Below is a small trained network, with its code and all its weights. Each question gives an input and a target symbol and asks what happens when units are switched off, that is, made to give their printed mean instead of their output.

import numpy as np


def w(rows, s, z=0):
    codes = np.array(rows[::2]) - 128.0
    scale = np.full(codes.shape[1], s)
    scale[-1] = z or s
    return codes * scale


def norm(h):
    return h / np.sqrt((h * h).mean(-1, keepdims=True) + 1e-5)


def f(y):
    return y / 2 * (1 + np.tanh(0.7978845608 * (y + 0.044715 * y**3)))


def softmax(a):
    e = np.exp(a - a.max(-1, keepdims=True))
    return e / e.sum(-1, keepdims=True)


def log_softmax(a):
    a = a - a.max(-1, keepdims=True)
    return a - np.log(np.exp(a).sum(-1, keepdims=True))


def net(x, mask):
    ids = ['αβεθλτ'.index(c) for c in x.split()]
    T = len(ids)
    res = E[ids] + P[:T]
    q, k, v = (norm(res) @ M[0].T for M in (Q, K, V))
    z = softmax(np.where(np.tri(T) > 0, q @ k.T / 3**0.5, -1e9)) @ v
    res = res + np.where(mask[0], z, O[0][:, -1]) @ O[0][:, :-1]
    y = f(norm(res) @ A[0][:, :-1].T + A[0][:, -1])
    res = res + np.where(mask[1:13], y, B[0][:, -1]) @ B[0][:, :-1]
    return log_softmax(norm(res)[-1] @ U[:, :-1].T + U[:, -1])


Q, K, V, O, A, B = {}, {}, {}, {}, {}, {}
E = w([
[184,95,202],'α',
[192,168,114],'β',
[178,135,122],'ε',
[44,179,198],'θ',
[64,213,28],'λ',
[252,194,65],'τ',
],0.021)
P = w([
[137,254,158],'0',
[113,230,128],'1',
[102,204,117],'2',
[99,180,111],'3',
[100,157,106],'4',
[102,136,107],'5',
[105,114,108],'6',
[109,93,111],'7',
[113,71,108],'8',
[117,53,111],'9',
[122,38,113],'10',
[129,15,114],'11',
[133,4,118],'12',
],0.0085)
Q[0] = w([
[235,193,2],'H0',
[191,123,136],'H0',
[67,142,116],'H0',
],0.01)
K[0] = w([
[158,251,72],'H0',
[183,241,145],'H0',
[65,114,115],'H0',
],0.011)
V[0] = w([
[227,118,93],'H0',
[183,208,127],'H0',
[203,237,2],'H0',
],0.0083)
O[0] = w([
[62,145,91,191],'H0',
[70,4,107,243],'H0',
[203,148,164,255],'H0',
],0.011,0.0053)
A[0] = w([
[184,126,59,142],'N0',
[37,91,183,62],'N1',
[63,211,206,2],'N2',
[200,79,198,155],'N3',
[186,148,51,132],'N4',
[232,157,176,126],'N5',
[179,108,149,138],'N6',
[33,120,70,111],'N7',
[247,84,131,112],'N8',
[193,169,203,138],'N9',
[91,103,235,115],'N10',
[155,235,85,125],'N11',
],0.013,0.0079)
B[0] = w([
[166,73,138,184],'N0',
[179,79,127,162],'N1',
[117,113,166,136],'N2',
[111,122,75,254],'N3',
[174,62,199,188],'N4',
[118,224,46,187],'N5',
[130,202,93,178],'N6',
[150,218,177,154],'N7',
[138,159,170,231],'N8',
[2,221,81,165],'N9',
[178,148,166,199],'N10',
[102,83,138,180],'N11',
],0.0098,0.0096)
U = w([
[114,103,128,75],'α',
[101,92,116,106],'β',
[162,45,143,241],'ε',
[112,137,238,115],'θ',
[104,178,96,190],'λ',
[249,178,164,1],'τ',
],0.015,0.0053)

Each question gives the input, a string of symbols that net reads in full, and the target symbol t.
The units are the heads (3 rows each of Q, K, V and O) and the neurons (one row each of A and B). Each row of codes is followed by its name. A weight is (code - 128) times the scale printed after its matrix; where a second scale follows, it is the last column's (O, A, B and U).
mask holds one flag per unit, heads first, then neurons. A switched-off unit (its flag False) gives its mean, the last column of its rows in O or B, instead of its output. The means were averaged over made-up inputs and are rounded, as every weight is.
A unit's drop is (log p(t) with every unit on - log p(t) with that unit switched off) / (log p(t) with every unit on - log p(t) with every unit switched off).
The circuit of an input: a set's keep is (log p(t) with only the set's units on - log p(t) with every unit switched off) / (log p(t) with every unit on - log p(t) with every unit switched off). Starting from the 12 units with the biggest drops (on a tie, the unit counted first), units are removed one at a time, each time the one whose removal leaves the highest keep (on an exact tie, the one counted first), for as long as the keep stays at least 0.8.
units of the circuit, in order: the units of the circuit, biggest drop first
unit that matters most: the unit with the biggest drop
top k neurons: the k neurons with the biggest drops, biggest first
drop when u is switched off: that unit's drop, to one decimal
input θ θ β, target λ: unit that matters most => N9
input τ τ λ θ λ α α, target τ: units of the circuit, in order => (N4 N5)
input α λ α ε, target λ: units of the circuit, in order => (N9 N10)
input α α λ θ α λ, target τ: units of the circuit, in order => (N9 N3 H0 N5)
input τ α λ ε β β ε λ α, target τ: top 2 neurons => (N10 N11)
input α τ λ α ε, target λ: top 2 neurons => (N5 N9)
input α ε λ ε θ λ ε τ ε α ε α λ, target ε: top 3 neurons => (N9 N5 N6)
input α θ α α, target ε: top 3 neurons => (N5 N7 N8)
input τ λ λ α λ, target ε: drop when N11 is switched off => 0.8
input λ α α α, target ε: drop when N8 is switched off => 0.3
input α λ α λ, target τ: drop when N4 is switched off => 0.9
input λ α θ α β, target λ: drop when N9 is switched off => 0.8
